[  0  -1   7 -10 -13  -2  10  11  12   0]  k626
[ 14  20 -16 -25  -8  28   9  31  30 -20]  k33
[ -7  23 -26   8   2  17   9  14  16 -27]  k924
[-12 -29  26   0  -3 -29   2 -10 -36  33]  k398
[ -8 -43  43   7   4 -42 -21 -45 -49  49]  k939
[ -6  -7   0  28   8 -19   2 -10  -5   1]  k434
[  4 -32  30  35  24 -32 -19 -40 -34  32]  k182
[ 54  -9   8  36  53  12 -26  -8   4   6]  k773
[ -1  18   9  17   2   8 -26  28  27 -21]  k558
row of k182
[  4 -32  30  35  24 -32 -19 -40 -34  32]
asked: [ -7  23 -26   8   2  17   9  14  16 -27]
k924
asked: [ -6  -7   0  28   8 -19   2 -10  -5   1]
k434
back: [  1  -5 -10   2 -19   8]
k434
back: [-40 -19 -32  24]
k182
row of k558
[ -1  18   9  17   2   8 -26  28  27 -21]

[ 9 21 44 28] = k652
[21  9 28 21] = k33
[11 33 44 18] = k182
row of k652
[ 9 21 44 28]
back: [28 44 21]
k652
row of k33
[21  9 28 21]
asked: [ 9 21 44 28]
k652

[-19 -28 -12  46  22  -6   6 -25  -9 -27] = k773
[-19 -28 -12 -12  -4 -24 -35 -25  -9 -27] = k434
[30 -2 15 46 22 -6  6 -4 10 11] = k558
asked: [30 -2 15 46 22 -6  6 -4 10 11]
k558
row of k773
[-19 -28 -12  46  22  -6   6 -25  -9 -27]
row of k558
[30 -2 15 46 22 -6  6 -4 10 11]
back: [-35 -24  -4]
k434

[  2  18 -10 -30  -4 -23  29 -18   2 -13  -4 -20 -21   2  -7   9 -25 -29
  -2  -6 -13  35  -6   2 -28 -11 -17  12  11  -1  -7  17] : k182
[ 23  -2  25 -11   6  -1 -13  -3  13   3  -1  12   7  -2   9 -11  -4  -1
  -4   3  20  -6  38 -16  25 -20 -14  14  13   1  -8  24] : k583
[  2  18 -10 -30  -4 -23  29 -18   2 -13  -4 -20 -21   2  -7   9 -25 -29
  -1  -6 -18  45 -18   8 -25  -8 -17  15  12   1  -8  19] : k924
[-42 -11 -35  -4 -30 -23   6  16 -26   3   4  -7   3   3 -14  14  20  21
   9  -1 -20 -19 -50  30 -15  33  43  -8 -19  16   5 -32] : k33
[ 34   4  31 -24   9  -9  -9  -8  21   0  -2   8   1  -2  10 -12 -12 -11
  -6   2  17   8  49 -19  14 -25 -24   4  11 -12  -1  13] : k398
[ 23  -2  25 -11   6  -1 -13  -3  13   3  -1  12   7  -2   9 -11  -4  -1
  -4  35  -6  -6 -13 -16  25 -20 -14   0   9 -10   1   6] : k939
row of k182
[  2  18 -10 -30  -4 -23  29 -18   2 -13  -4 -20 -21   2  -7   9 -25 -29
  -2  -6 -13  35  -6   2 -28 -11 -17  12  11  -1  -7  17]
asked: [  2  18 -10 -30  -4 -23  29 -18   2 -13  -4 -20 -21   2  -7   9 -25 -29
  -2  -6 -13  35  -6   2 -28 -11 -17  12  11  -1  -7  17]
k182
row of k33
[-42 -11 -35  -4 -30 -23   6  16 -26   3   4  -7   3   3 -14  14  20  21
   9  -1 -20 -19 -50  30 -15  33  43  -8 -19  16   5 -32]
back: [ -6  35 -13  -6]
k182

[-30 -14 -23  27 -40  18  29   7 -34   3  29 -48 -24  19 -41 -12  13 -13
  48  -9  10  47  25  47  19 -39 -17  27 -44 -35  33 -14  11] = k182
[-30 -14 -23  27 -40  18  29   7 -34   3  29 -48 -28  19 -41 -12  13 -13
  48   2  10  47  25  47  19  29 -17  27 -44 -35  33 -14  11] = k434
[ 13  -9 -26 -22 -27 -25  18 -27  36   2  14  22  41 -23 -48  12  16  12
 -19  -6  41  35 -11  44  28  48 -10 -32  24 -10 -34  18 -21] = k652
[ 35  -9 -17  19 -39  27   6  15 -14  47 -10 -46  10 -47 -18 -27 -33 -36
  18 -22  36  -8  20 -19 -41  41 -15  36  28  -3  14 -14  22] = k398
[ 13  -9 -26 -22 -27 -25  18 -27  36   2  22  22  41 -23 -48  12  16  12
 -19  -6  41  35 -11  44  28  48 -10 -32  24 -10 -34  18 -21] = k33
[ 35  -9 -17  19 -39  27   6  15 -14  47 -10 -46  10 -47 -18 -27 -33 -36
  18 -22  36  -8  20 -19 -41  41 -15 -42  46  48  33  40  21] = k976
[-34  10 -39  -1  20  19 -43  47 -13  19 -41  21 -10  37  47  45  19 -47
  37  12 -43 -36  43  -9 -44  42 -35  -7  17  36  28  23  16] = k924
row of k976
[ 35  -9 -17  19 -39  27   6  15 -14  47 -10 -46  10 -47 -18 -27 -33 -36
  18 -22  36  -8  20 -19 -41  41 -15 -42  46  48  33  40  21]
row of k398
[ 35  -9 -17  19 -39  27   6  15 -14  47 -10 -46  10 -47 -18 -27 -33 -36
  18 -22  36  -8  20 -19 -41  41 -15  36  28  -3  14 -14  22]
row of k434
[-30 -14 -23  27 -40  18  29   7 -34   3  29 -48 -28  19 -41 -12  13 -13
  48   2  10  47  25  47  19  29 -17  27 -44 -35  33 -14  11]

[ -3  38 -47 -29]  k558
[-10 -24 -15  48]  k583
[-7 34 19 39]  k626
row of k626
[-7 34 19 39]
back: [ 48 -15]
k583
back: [-29 -47]
k558

